Below are the code and all the weights of a small trained network. Each question names an input and a class and asks about switching units off, where a switched-off unit gives its printed mean instead of its output.

import numpy as np


def w(rows, s, z=0):
    codes = np.array(rows[::2]) - 128.0
    scale = np.full(codes.shape[1], s)
    scale[-1] = z or s
    return codes * scale


def norm(h):
    return h / np.sqrt((h * h).mean(-1, keepdims=True) + 1e-5)


def f(y):
    return np.maximum(y, 0)


def log_softmax(a):
    a = a - a.max(-1, keepdims=True)
    return a - np.log(np.exp(a).sum(-1, keepdims=True))


def net(x, mask):
    res = np.array(x, float).reshape(1, 5) / 4 @ E
    u = 0
    for l in range(2):
        y = f(norm(res) @ A[l][:, :-1].T + A[l][:, -1])
        res = res + np.where(mask[u : u + 4], y, B[l][:, -1]) @ B[l][:, :-1]
        u += 4
    return log_softmax(norm(res)[-1] @ U[:, :-1].T + U[:, -1])


A, B = {}, {}
E = w([
[124,212,193,139,100,169,157,33,90,11,110,85],'x0',
[204,139,25,107,107,254,108,199,177,67,94,65],'x1',
[131,139,112,116,49,63,91,113,138,148,181,31],'x2',
[34,77,94,47,213,112,76,166,88,89,97,68],'x3',
[84,88,131,145,57,113,88,194,147,30,169,189],'x4',
],0.0063)
A[0] = w([
[196,107,105,220,70,108,237,162,139,131,141,157,122],'L0N1',
[53,91,149,161,29,206,105,231,122,87,219,227,98],'L0N2',
[161,50,168,134,199,198,204,145,113,79,61,214,3],'L0N3',
[118,255,199,139,160,159,128,137,59,13,138,66,154],'L0N4',
],0.0055,0.0035)
B[0] = w([
[118,61,137,80,137,119,119,152,50,108,119,167,209],'L0N1',
[104,190,141,139,157,183,128,93,181,167,147,85,217],'L0N2',
[155,42,100,188,79,54,145,108,124,107,156,6,184],'L0N3',
[141,111,167,102,81,128,144,186,144,180,81,165,255],'L0N4',
],0.012,0.0062)
A[1] = w([
[216,170,99,207,91,173,135,74,87,128,199,208,133],'L1N1',
[150,142,97,108,61,88,128,135,146,122,144,82,81],'L1N2',
[253,170,14,92,136,217,123,169,167,45,77,136,5],'L1N3',
[179,154,58,99,181,151,208,81,96,221,87,107,94],'L1N4',
],0.0063,0.0028)
B[1] = w([
[62,120,62,57,132,145,138,187,88,109,125,68,218],'L1N1',
[98,53,90,252,116,50,145,120,90,97,125,116,179],'L1N2',
[134,176,184,140,198,68,103,53,64,170,146,188,255],'L1N3',
[99,123,97,138,106,190,119,137,225,79,161,136,249],'L1N4',
],0.012,0.0044)
U = w([
[131,175,166,183,193,47,106,43,97,156,125,231,90],'0',
[167,65,121,206,94,88,141,105,128,108,131,54,111],'1',
[151,124,133,133,104,154,90,194,170,183,78,174,254],'2',
[91,104,92,21,134,172,107,187,63,128,101,125,74],'3',
[105,200,127,139,111,199,125,98,245,111,162,128,66],'4',
],0.012,0.0048)

Each question gives the input, the list of numbers given to net, and the class t.
The units are the neurons (one row each of A and B). Each row of codes is followed by its name. A weight is (code - 128) times the scale printed after its matrix; where a second scale follows, it is the last column's (A, B and U).
mask holds one flag per neuron, layer by layer. A switched-off neuron (its flag False) gives its mean, the last column of its row in B, instead of its output. The means were averaged over made-up inputs and are rounded, as every weight is.
A unit's drop is (log p(t) with every unit on - log p(t) with that unit switched off) / (log p(t) with every unit on - log p(t) with every unit switched off).
The circuit of an input: a set's keep is (log p(t) with only the set's units on - log p(t) with every unit switched off) / (log p(t) with every unit on - log p(t) with every unit switched off). Starting from all 8 units, units are removed one at a time, each time the one whose removal leaves the highest keep (on an exact tie, the one counted first), for as long as the keep stays at least 0.8.
units of the circuit, in order: the units of the circuit, biggest drop first
unit that matters most: the unit with the biggest drop
top k neurons: the k neurons with the biggest drops, biggest first
top k neurons in layer l: the k neurons of layer l with the biggest drops, biggest first
input [-2,4,5,-7,-3], class 3: units of the circuit, in order	L1N1; L0N1
input [3,2,-4,2,-7], class 4: unit that matters most	L1N4
input [-3,-5,-4,5,6], class 4: units of the circuit, in order	L0N2; L0N1
input [-6,4,-8,-7,-3], class 1: top 2 neurons	L0N3; L0N4
input [-1,-2,5,-6,6], class 3: units of the circuit, in order	L1N1; L0N3; L0N4
input [-2,4,1,7,8], class 4: units of the circuit, in order	L0N2; L0N1
input [7,5,6,6,-4], class 2: top 2 neurons in layer 0	L0N4; L0N3
input [-3,6,-4,-8,6], class 3: units of the circuit, in order	L1N1; L0N4
input [-5,7,-4,-8,-1], class 3: top 3 neurons	L1N1; L0N1; L0N4
input [-6,7,-6,-6,-8], class 4: top 3 neurons	L1N4; L0N4; L1N2
input [-7,7,-3,6,-8], class 4: units of the circuit, in order	L1N4; L0N1
input [-2,8,-3,7,8], class 0: units of the circuit, in order	L1N3; L1N1; L0N1
input [-4,2,8,7,-2], class 1: top 2 neurons	L1N2; L0N1
input [1,3,-7,-8,-5], class 3: top 2 neurons in layer 1	L1N1; L1N2
input [-1,-3,6,-7,-6], class 3: units of the circuit, in order	L1N1; L0N3; L0N1; L0N4
input [-4,7,3,-1,8], class 4: units of the circuit, in order	L0N2
input [-4,3,-6,-6,5], class 1: top 2 neurons in layer 0	L0N3; L0N4
input [-1,-5,-3,-8,1], class 3: units of the circuit, in order	L1N1; L0N4
input [8,4,5,1,-8], class 2: top 3 neurons	L0N4; L0N2; L0N3
input [-1,3,-1,-8,-5], class 3: top neuron	L1N1
input [6,6,5,6,2], class 0: units of the circuit, in order	L1N3; L0N3; L1N1
